Below are the code and all the weights of a small trained network. Each question names an input and a target symbol and asks about switching units off, where a switched-off unit gives its printed mean instead of its output.

import numpy as np


def w(rows, s, z=0):
    codes = np.array(rows[::2]) - 128.0
    scale = np.full(codes.shape[1], s)
    scale[-1] = z or s
    return codes * scale


def f(y):
    return y / 2 * (1 + np.tanh(0.7978845608 * (y + 0.044715 * y**3)))


def softmax(a):
    e = np.exp(a - a.max(-1, keepdims=True))
    return e / e.sum(-1, keepdims=True)


def log_softmax(a):
    a = a - a.max(-1, keepdims=True)
    return a - np.log(np.exp(a).sum(-1, keepdims=True))


def net(x, mask):
    ids = ['ΓΛΞΠΣΦΨαεζημτ'.index(c) for c in x.split()]
    T = len(ids)
    res = E[ids] + P[:T]
    u = 0
    for l in range(2):
        r = res
        for j in range(2):
            rows = slice(2 * j, 2 * j + 2)
            q, k, v = (r @ M[l][rows].T for M in (Q, K, V))
            z = softmax(np.where(np.tri(T) > 0, q @ k.T / 2**0.5, -1e9)) @ v
            o = O[l][rows]
            res = res + np.where(mask[u + j], z, o[:, -1]) @ o[:, :-1]
        u += 2
        y = f(res @ A[l][:, :-1].T + A[l][:, -1])
        res = res + np.where(mask[u : u + 4], y, B[l][:, -1]) @ B[l][:, :-1]
        u += 4
    return log_softmax(res[-1] @ U[:, :-1].T + U[:, -1])


Q, K, V, O, A, B = {}, {}, {}, {}, {}, {}
E = w([
[115,94,198],'Γ',
[130,92,142],'Λ',
[126,92,143],'Ξ',
[123,97,179],'Π',
[167,102,112],'Σ',
[199,147,157],'Φ',
[90,135,143],'Ψ',
[40,249,120],'α',
[163,161,177],'ε',
[98,146,126],'ζ',
[77,135,163],'η',
[97,183,59],'μ',
[75,169,96],'τ',
],0.018)
P = w([
[146,1,119],'0',
[144,24,115],'1',
[142,55,113],'2',
[142,95,112],'3',
[144,133,111],'4',
[138,182,113],'5',
[134,214,106],'6',
[127,248,101],'7',
],0.0055)
Q[0] = w([
[177,198,175],'L0H0',
[53,59,6],'L0H0',
[160,156,205],'L0H1',
[30,107,25],'L0H1',
],0.024)
K[0] = w([
[93,210,200],'L0H0',
[103,6,27],'L0H0',
[227,173,42],'L0H1',
[51,56,160],'L0H1',
],0.025)
V[0] = w([
[89,151,159],'L0H0',
[94,168,85],'L0H0',
[108,196,129],'L0H1',
[117,213,250],'L0H1',
],0.0016)
O[0] = w([
[143,100,141,93],'L0H0',
[157,32,135,6],'L0H0',
[136,42,120,3],'L0H1',
[235,246,110,205],'L0H1',
],0.0012,0.00033)
A[0] = w([
[2,97,4,148],'L0N0',
[138,143,85,254],'L0N1',
[100,81,130,76],'L0N2',
[146,186,166,144],'L0N3',
],0.0091,0.0069)
B[0] = w([
[245,183,252,162],'L0N0',
[189,2,152,254],'L0N1',
[150,137,38,109],'L0N2',
[70,63,82,168],'L0N3',
],0.0096,0.0051)
Q[1] = w([
[190,156,252],'L1H0',
[196,187,142],'L1H0',
[186,145,174],'L1H1',
[167,41,217],'L1H1',
],0.034)
K[1] = w([
[37,255,140],'L1H0',
[71,136,219],'L1H0',
[104,183,136],'L1H1',
[131,217,50],'L1H1',
],0.035)
V[1] = w([
[87,146,191],'L1H0',
[127,138,128],'L1H0',
[253,208,127],'L1H1',
[58,203,241],'L1H1',
],0.019)
O[1] = w([
[149,75,78,167],'L1H0',
[117,143,136,120],'L1H0',
[111,250,145,250],'L1H1',
[139,115,227,134],'L1H1',
],0.019,0.014)
A[1] = w([
[180,1,241,54],'L1N0',
[28,192,68,109],'L1N1',
[103,64,54,80],'L1N2',
[116,69,182,254],'L1N3',
],0.0084,0.0071)
B[1] = w([
[45,63,90,250],'L1N0',
[133,110,106,255],'L1N1',
[1,178,200,164],'L1N2',
[221,133,118,209],'L1N3',
],0.022,0.014)
U = w([
[135,152,106,15],'Γ',
[123,183,170,68],'Λ',
[136,180,161,85],'Ξ',
[135,162,140,111],'Π',
[115,197,100,92],'Σ',
[184,186,9,130],'Φ',
[216,130,106,165],'Ψ',
[182,117,254,111],'α',
[245,156,143,220],'ε',
[252,146,177,254],'ζ',
[186,126,86,107],'η',
[165,239,135,70],'μ',
[178,198,222,152],'τ',
],0.0073,0.011)

Each question gives the input, a string of symbols that net reads in full, and the target symbol t.
The units are the heads (2 rows each of Q, K, V and O) and the neurons (one row each of A and B). Each row of codes is followed by its name. A weight is (code - 128) times the scale printed after its matrix; where a second scale follows, it is the last column's (O, A, B and U).
mask holds one flag per unit, layer by layer, with each layer's heads first. A switched-off unit (its flag False) gives its mean, the last column of its rows in O or B, instead of its output. The means were averaged over made-up inputs and are rounded, as every weight is.
A unit's drop is (log p(t) with every unit on - log p(t) with that unit switched off) / (log p(t) with every unit on - log p(t) with every unit switched off).
The circuit of an input: a set's keep is (log p(t) with only the set's units on - log p(t) with every unit switched off) / (log p(t) with every unit on - log p(t) with every unit switched off). Starting from all 12 units, units are removed one at a time, each time the one whose removal leaves the highest keep (on an exact tie, the one counted first), for as long as the keep stays at least 0.8.
circuit, biggest first: the units of the circuit, biggest drop first
unit that matters most: the unit with the biggest drop
top k neurons: the k neurons with the biggest drops, biggest first
k most important neurons of layer l: the k neurons of layer l with the biggest drops, biggest first
which heads matter: for each layer, one digit per head in row order, 1 if its drop is at least 0.15 and else 0, layers parted by /
input Γ Σ Γ Φ Σ Λ Σ, target Σ: top 2 neurons => L1N2, L0N3
input Σ Ψ Σ Φ Σ Σ Σ Φ, target Φ: circuit, biggest first => L1H1, L0N3, L0N0
input μ τ ζ ζ Π Ξ, target ζ: top 4 neurons => L0N0, L0N1, L1N0, L1N2
input Γ Σ Λ Γ Γ, target Λ: 2 most important neurons of layer 1 => L1N2, L1N0
input Φ τ Φ ζ Σ Γ, target ζ: unit that matters most => L0N0
input Σ ζ Φ Φ Σ Ξ Φ Σ, target Φ: which heads matter => 00 / 01
input Φ Σ Σ Λ, target Σ: circuit, biggest first => L1H1, L1N2
input Φ η Φ Σ τ Π, target τ: top 2 neurons => L0N0, L1N0
input ζ Φ Φ η Φ, target η: which heads matter => 00 / 01
input η Γ ζ μ Φ Γ, target μ: circuit, biggest first => L0N0, L1H1
input ζ Σ Φ η, target η: top 2 neurons => L1N0, L0N1
input Φ Σ Σ Φ ζ, target ζ: circuit, biggest first => L1H1, L0N0, L1N0
input Π Π ζ η Γ, target η: top 3 neurons => L1N0, L0N1, L0N0
input Φ ζ τ Γ, target τ: unit that matters most => L0N0
input Σ Φ Φ Γ μ Σ Φ, target μ: 2 most important neurons of layer 0 => L0N0, L0N3
input Λ τ Π Λ ζ Φ, target ζ: top 4 neurons => L0N0, L1N0, L0N3, L1N2
input Φ μ Ψ Σ Φ Φ Σ ζ, target ζ: top 4 neurons => L0N0, L0N1, L1N0, L1N2
input Γ Γ Σ, target Σ: circuit, biggest first => L1N2, L1H1
input Φ Φ Σ Ξ, target Φ: top 2 neurons => L0N1, L1N1
input Φ μ Φ Φ Φ μ ζ, target μ: top 2 neurons => L0N0, L1N0
input Φ Φ Σ Γ α, target α: circuit, biggest first => L0N0, L1H1, L0N3
input Φ Φ Φ Σ, target Φ: circuit, biggest first => L1H1
input Σ Ξ Π τ Φ Σ Σ Π, target Φ: circuit, biggest first => L0N0, L1H1, L0N1
input Λ Λ Σ Σ Π, target Σ: top 2 neurons => L1N2, L0N0
input Γ Φ μ Ξ Φ Σ Σ α, target α: circuit, biggest first => L1H1, L0N1, L0N0, L0N3
input Φ ζ Ψ ζ Φ, target ζ: top 4 neurons => L0N0, L1N0, L1N2, L1N1
